array([ 18,  22, -42, -56,  28,   0]) result: 0
array([ 32,  -6, -22, -26,  60,  34,  24]) result: 24
array([-63, -64, -59, -64, -66]) result: -66
array([-26,  30,  -8,  29,  33,  54]) result: 54
array([ 38, -41,  16, -55,   8, -13]) result: -13
array([-48, -71,  12,  39]) result: 39
array([-66,  50, -30, -47]) result: -47
---
[ 58  23   3  -9 -66 -10 -43] -> 3

[[-25 -14 -35  30  31]
 [ 16  -6 -63   0   7]
 [  4  27 -33  41 -11]] -> 4

[[  2 -68  14  23  -6 -30]
 [-27 -15  -6 -14  35  70]
 [-12  12 -15 -43 -17 -14]] -> 12

[[ 33 -15  31   2]
 [-31  12   2  20]
 [-72   3  28   3]] -> 20

[-18  22  -5  66  42] -> -18

[[ -5  38  17  11 -14  20]
 [ 10 -76 -43  12   9 -41]
 [-44 -16  29 -30  24 -65]] -> -16

[ 56  49  29  -5   0  42 -48] -> 29

[-58  49 -28  47  54] -> -58
---
[[ -4 -32   4  25  43   9 -10]
 [-32   5 -55   1  15 -54   9]
 [  2 -18  19  33   2  37 -39]] => -54

[[ 24 -71 -26  53  10  12]
 [ 42   5 -36  -8  49 -58]] => 49

[[ 43 -46  35  -4  67]
 [-37  16 -52 -18 -43]
 [-38  51  -2  39  40]] => -18

[[-38 -12  41 -31  53]
 [-45 -14  48 -43  65]] => -43

[[ 58  13 -32  22  -1 -24 -24]
 [ 60 -10 -36  25  19 -42 -25]] => -42

[[ -7  34 -71 -33  65  32]
 [ 44  29  39 -27  65  42]
 [ -4 -67 -64 -11  65 -62]] => 65

[[-54 -32  15  13 -28]
 [ 65 -33 -39  21 -28]] => 21

[[ 43  -5 -47 -24  62  67  47]
 [-36  11  29  -4 -43 -45 -32]] => -45

[[ 13  -1 -72  -1  39]
 [ 48  -8  41 -45 -29]] => -45

[[ 41 -45  55 -51   8 -14]
 [ -7 -18  54 -36  22  -9]
 [ 34 -20 -42  72 -14 -23]] => 22
---
5,7,4,2: 2, 5

17,72,39,78,5: 5, 17

7,7,4,3
2,5,2,9
4,6,6,4
: 3, 4

5,4,3,7,1: 1, 5

-38,32,10,26
-26,12,43,14
: 26, -26

4,4,5,7,4,6
7,6,5,1,6,4
8,5,4,3,5,4
: 6, 8

-715,457,58,849,220
717,-379,352,-42,49
443,136,337,-585,-78
: 220, 443
---
[ 19 -73 -65 -28 -51 -13] → -73

[[-45   9  47  53 -60   8 -41]
 [ 28 -45  65 -42   7 -19 -61]] → -45

[ -5 -46  -2  75  46] → -46

[[ 70 -58  30  34]
 [ 17 -40  14  38]] → -40

[ 39 -59  22   7] → -59

[ 37   2  75   9 -19  50  41] → 2

[ 56 -66  30  -8 -31 -27  -2] → -66

[-63 -70  -3  -2  67] → -70

[64  3 40 15] → 3

[  6  -9  74 -18 -39 -73  70] → -9
---
Input: [-61, -74, -13, -62, -21, 6]
Output: -61
Input: [58, 16, -35, -33, 47, -38, -21]
Output: 58
Input: [-50, -49, -62, -31, -32, -64]
Output: -50
Input: [-64, 35, 2, -31, -6, -32]
Output: -64
Input: [-49, 14, -47, -69, -28, -74]
Output: -49
Input: [-53, -13, -55, 13, 5, -6]
Output: -53
Input: [30, 51, -74, -55, 55]
Output: 30
Input: [-50, 42, 69, -59, -33]
Output: -50
---
array([-0.119, -0.021, -0.087, -0.143, -0.057,  0.141, -0.074])	-0.021

array([[ -67.40,  -97.54,   23.04, -127.69,   -7.11],
       [  53.18,  -67.40,  143.62, -127.69,  -37.25]])	-97.54

array([ 19.043, -15.338,   0.666, -17.611,  15.779,  18.141])	-15.338

array([ 12.9,  14.0, -11.6,   2.4])	14.0

array([[-147.1,    4.5,  136.8,   53.0, -236.0,   51.9,   91.8],
       [  91.1,   41.0,  -93.8, -110.4,   37.9, -190.7, -218.2],
       [-210.5, -219.7, -214.8,  -67.0,  -91.3,   37.2,   97.1]])	4.5

array([  3.3,   8.6,  15.1,   4.9, -11.4,  -6.6])	8.6
---
[73, 68, 80, 24, 89] yields 89
[665, 871, 908, 184] yields 184
[172, 44, 125, 136, 194] yields 194
[207, 403, 256, 860, 376, 471, 367] yields 367
[8, 27, 33, 44, 93, 30] yields 30
[-15, -28, 32, -11, -17, 24] yields 24
---
[[ -1 -72 -71  48   1   3 -12]
 [ -7  -3  11  12   0  12   4]
 [-17  41  11 -53 -24 -57  21]] Out: -12, -17

[ 23  19 -61  72] Out: 72, 23

[ 64  31  37  20 -43] Out: -43, 64

[[-28  63  55 -23]
 [-30   9  34  45]] Out: -23, -30

[-20 -55  37 -34  72 -44] Out: -44, -20

[ 40 -25  20  66   1  22  -5] Out: -5, 40

[[ 18 -22  22  37  -6 -12]
 [-49 -69  13  14 -39 -46]
 [ 22  16  51   6 -15 -51]] Out: -12, 22

[ 35  15 -10  57   1] Out: 1, 35

[-67   3 -54 -57  38] Out: 38, -67

[[ 30  14  17   0]
 [  0 -25   1   0]
 [-57   1  32  38]] Out: 0, -57
---
[-48 -68 -28   9  -9 -29 -52]	-52
[-56 -53 -10 -28  48  28]	28
[-14 -29  33 -53 -14 -12 -72]	-72
[ 56 -36 -50 -34 -38  -8]	-8
[ 16 -60  38  -3]	-3
[-9 56  7  0 12]	12
[58 16 43 54 39 75]	75
[-13  75 -50   2  68]	68
[-55   1 -66  22 -57]	-57
---
[[-44 -63   5 -12]
 [-32 -34 -40 -35]] Out: -63

[[-14 -15 -50 -75]
 [ 16  33  22   3]
 [ 29  22  13  35]] Out: 33

[[ 48  62  -4  23]
 [ 13   4  55 -10]] Out: 62

[[ 44 -42  -6  12]
 [ 13  -5  65 -45]] Out: -42

[[ 8  2 36 65]
 [10 65 31  1]
 [74 20 -1 12]] Out: 65

[[ 75  42   1   8]
 [ 37  27 -11  -5]] Out: 42
